cols: M C S A
[153 104 136 125] -> tabed
[ 77  78  77 191] -> geza
[135  96 144  88] -> buder
[154 104 136 108] -> lati
col: [ 77 135 154]
M
gone buder: [144 135  96]
[88]
gone geza: [ 77 191  77]
[78]
gone lati: [108 104 136]
[154]
rest: [153 104 136]
[125]
gone buder: [144 135  88]
[96]
rest: [135  96]
[144  88]

cols: N L J Z R T P F
[121 122 134 119 115 127 143 116] : kizig
[146 153 108 167 117 129 136 131] : pevuf
[111 150 130  93 105  94 116 110] : Fazog
[111 150 130  93 105 110 116 110] : sef
[111 150 130 132 105 193 116 110] : laf
[118 126 139 120 151 136 132 165] : vesum
col: [121 146 111 111]
N
col: [153 150]
L
col: [116 131 110 110]
F
gone sef: [105 110 116 130 150  93 110]
[111]
rest: [ 94 116]
[110]
col: [117 105 105]
R

cols: Y W K V U X G
[147 128  67  91 125 145 127] : tob
[119  88 129  87 136 120 107] : vede
[109 101 157 129 169 155  88] : punon
[196 138  77  88 132 132 115] : Ras
[141 137  67  82 123 150 126] : Gepa
[119  88 129 125 153 159 136] : Lup
[103 100 148 129 163 154  96] : nalu
[170 101 157 129 169 155  88] : kaz
[201 134  81  90 132 128 112] : lalo
[142 130  71  83 122 140 129] : nus
[171 121  80  88 132 157 128] : nek
[196 138  77  88 132 158 107] : buko
rest: [ 88 132 158]
[107]
col: [157  81  71  80  77]
K

cols: H E D B Q
[127 128 135 152 126] : nugo
[106 106  88  73 157] : Gidi
[106 106 148 180 119] : zime
[107 183  88  72 156] : nopaz
gone nopaz: [ 88 107 156 183]
[72]
gone nugo: [135 127 126 128]
[152]
rest: [88 72]
[156]
gone nugo: [135 128 152 126]
[127]

cols: sabof ruz Lufud vor kazu buk
[125 147 137 129 146 109] -> mur
[123 124 107 100  80 122] -> kuzev
[146 112 137 128 127 109] -> keda
[115 120 118 120 145 130] -> Maki
[125 133 130 126 127 104] -> rim
col: [137 118 130]
Lufud
rest: [137 129]
[146 109]
rest: [115 120 118 120]
[145 130]
col: [137 107 137 118]
Lufud
rest: [124 107]
[100  80 122]
gone keda: [137 112 146 127 109]
[128]
gone rim: [133 127 130 104 125]
[126]

cols: naza reki Lura vuv muv samop farag Lovo
[104 139 208 128 145 112  52 107] = Niro
[154  87 145  64 144 131 180 135] = patog
[ 56  87 145  63 145 121  53 107] = dobez
[ 56  87 145  63 144 121  53 107] = Pinul
col: [208 145]
Lura
rest: [ 63 145]
[121  53 107]
rest: [ 87 145  63 144]
[121  53 107]
col: [135 107 107]
Lovo
col: [53 53]
farag
rest: [208 128]
[145 112  52 107]
col: [135 107]
Lovo

cols: bek duze zofi Mima sanub pazat sima gid
[103 104 126 114 141 120 140 141] -> fuba
[164  79 176 153  52 147 108 131] -> debu
[ 45  80 111 107  44 128  93 108] -> zisap
col: [141 131]
gid
gone zisap: [111  93  44 108  80 128 107]
[45]
gone debu: [176 131  52 153 108 147 164]
[79]
gone debu: [176 164 153  52 131 147  79]
[108]
gone fuba: [141 114 140 141 120 104 126]
[103]
gone zisap: [108  93  44  45  80 128 111]
[107]

cols: nuv molek rodob zazok Levaz vavaf pazu tik Kulu
[ 88 178 193 168 134  63  83 173  71] -> bizag
[138 115 103 121 111 150 191 136 184] -> Keban
[124 116  82 206  57 115 170 153 139] -> refaz
[112 120 148 104 150 162 150 123 161] -> zut
[129 156 168  73 177 135 155 147 163] -> togi
[ 96 111 127 176 108 125 134 129 128] -> kigo
[ 93  80 130 125 134 201 141  90 161] -> Lelaf
[134 124  85 188  63 147 178 158 148] -> fusan
[ 98 181 177 184 117  43  95 184  72] -> tam
[135 167 134 156 105  66 149 179 123] -> pote
[134 148 117 163 100  79 159 165 134] -> Setab
gone fusan: [ 85 124 148 158 134 147 178 188]
[63]
col: [103  82]
rodob
gone kigo: [176 129 134 128 125 111 108  96]
[127]
gone refaz: [124 139  82 206 153 170  57 115]
[116]
gone fusan: [178 124  63  85 158 134 188 147]
[148]

cols: Siko nugis sidof dotu zezi lazap tope Mirad vabe
[113 192  67  91  93 182  91 192 125] : Tegil
[161  93 143 111 104 184 130 193 146] : Kigen
[113 192  67  91  93 182  91 192 112] : nunu
[ 86  81 113 135 112 150 155  64  96] : mamin
[ 60 140  74 189 105 109 101  84 186] : Kiruz
[186 132  77 118 160  65 114 106  64] : ped
[153  66 174 153 149 145 127  87 106] : Zof
[176 146 185  80  69 129 164 129  83] : balev
[121 177  91  86 163  59  91 129  84] : kone
[ 97 119 177 106 112 104 191 164 110] : zefir
[156  66 174 153 149 145 127  87 106] : vesi
gone mamin: [135  64 150 112  96 155  86  81]
[113]
gone ped: [106 132  65 118 114  77 160 186]
[64]
rest: [146 185  80  69]
[129 164 129  83]
rest: [176 146 185  80]
[ 69 129 164 129  83]
col: [ 91 191]
tope
rest: [111 104]
[184 130 193 146]

cols: bol kud Vugo gesu mamo Lar Pivu
[137  80 122 113 159 183 108] -> goba
[127 166 134 113 160 183 108] -> Seva
[137 212 155 113 127 144  41] -> Rin
which: [127 166 134 113 160 183 108]
Seva
rest: [212 155 113]
[127 144  41]
rest: [134 113 160]
[183 108]
rest: [137 212]
[155 113 127 144  41]

cols: Gineb pimi gim rik beku
[146 102 102  95  49]  zulo
[145 102 102  95  49]  desog
[145 102 102  95  47]  ludo
which: [146 102 102  95  49]
zulo
which: [145 102 102  95  49]
desog
col: [49 49]
beku
which: [145 102 102  95  47]
ludo

cols: bem vuma bes sug zak
[174 171 173 175  41] -> surib
[171 164  88 130 203] -> Kimo
[114 124 112 211 123] -> nog
[113 124 112 211 124] -> Vilem
rest: [113 124]
[112 211 124]
gone Kimo: [164 171  88 203]
[130]
gone nog: [123 124 114 112]
[211]
col: [124 124]
vuma

cols: ler mag lep boro Dev Godu Gobav
[150  78 142 160  94 101 166] -> dati
[139 153  77  80 118 161 107] -> Tivig
[132 183 127  78 177 138 146] -> vegu
[ 95 114 192  92 165 155 123] -> zizer
[104  73 156 108 133 103 170] -> pufi
[142  75 106 117  90 117 150] -> ruza
[ 95 185  82  94 113 105 142] -> Rido
[145  74  78 140 184 144 150] -> vilek
[133 165 189 154 164 124 108] -> Losi
[137  86 183 164 135 182 105] -> tipun
rest: [185  82  94 113]
[105 142]
col: [108 105]
Gobav
rest: [77 80]
[118 161 107]
gone Losi: [154 124 189 164 133 108]
[165]
gone tipun: [137 105  86 164 135 182]
[183]
col: [ 94 140]
boro

cols: foneg bulik menoz Dako Lanip sak
[123 121 134 106 123 103] -> gereb
[137 121 152  89 131  81] -> turaf
[144 128 129 152  98 163] -> fuva
[117 121 153  89 131  81] -> Miniv
[114 125 136  96 110  95] -> riku
rest: [121 134]
[106 123 103]
col: [152 129 153 136]
menoz
col: [121 121 128]
bulik
col: [129 153]
menoz
rest: [114 125 136  96 110]
[95]
gone fuva: [ 98 152 129 163 144]
[128]

cols: Suk neram Nezep favom femo
[101 128 132 182  66]  bipi
[132 128 133 132 130]  saneb
[121 130 126 126 131]  fovum
[117 130 126 127 126]  tili
[129 128 122 139 118]  Rasig
[125 131 127 128 128]  Kodim
[124 129 125 127 126]  guz
[127 144 132 135 124]  tino
[116 135 136 144 119]  nov
rest: [128 133]
[132 130]
col: [133 126 126 122 127 125 132 136]
Nezep
gone Rasig: [118 129 122 139]
[128]
gone saneb: [128 132 132 130]
[133]
gone tili: [127 126 126 130]
[117]

cols: Dapu fevi gud Mebus mit nipup Vibi sudut poga
[105  72  66  57  84 100  85  73  58]  fer
[184  92 116 134  83 189 120 152  73]  zibi
[145  92 117 134  83 127 119 152 133]  pul
[105  72  66  57  84  70 131 139 125]  Vatet
gone fer: [100  84  57  85  66  58  73 105]
[72]
col: [105 184 145]
Dapu
rest: [ 92 117 134  83]
[127 119 152 133]
rest: [120 152]
[73]
gone pul: [ 83  92 117 152 119 134 145 133]
[127]

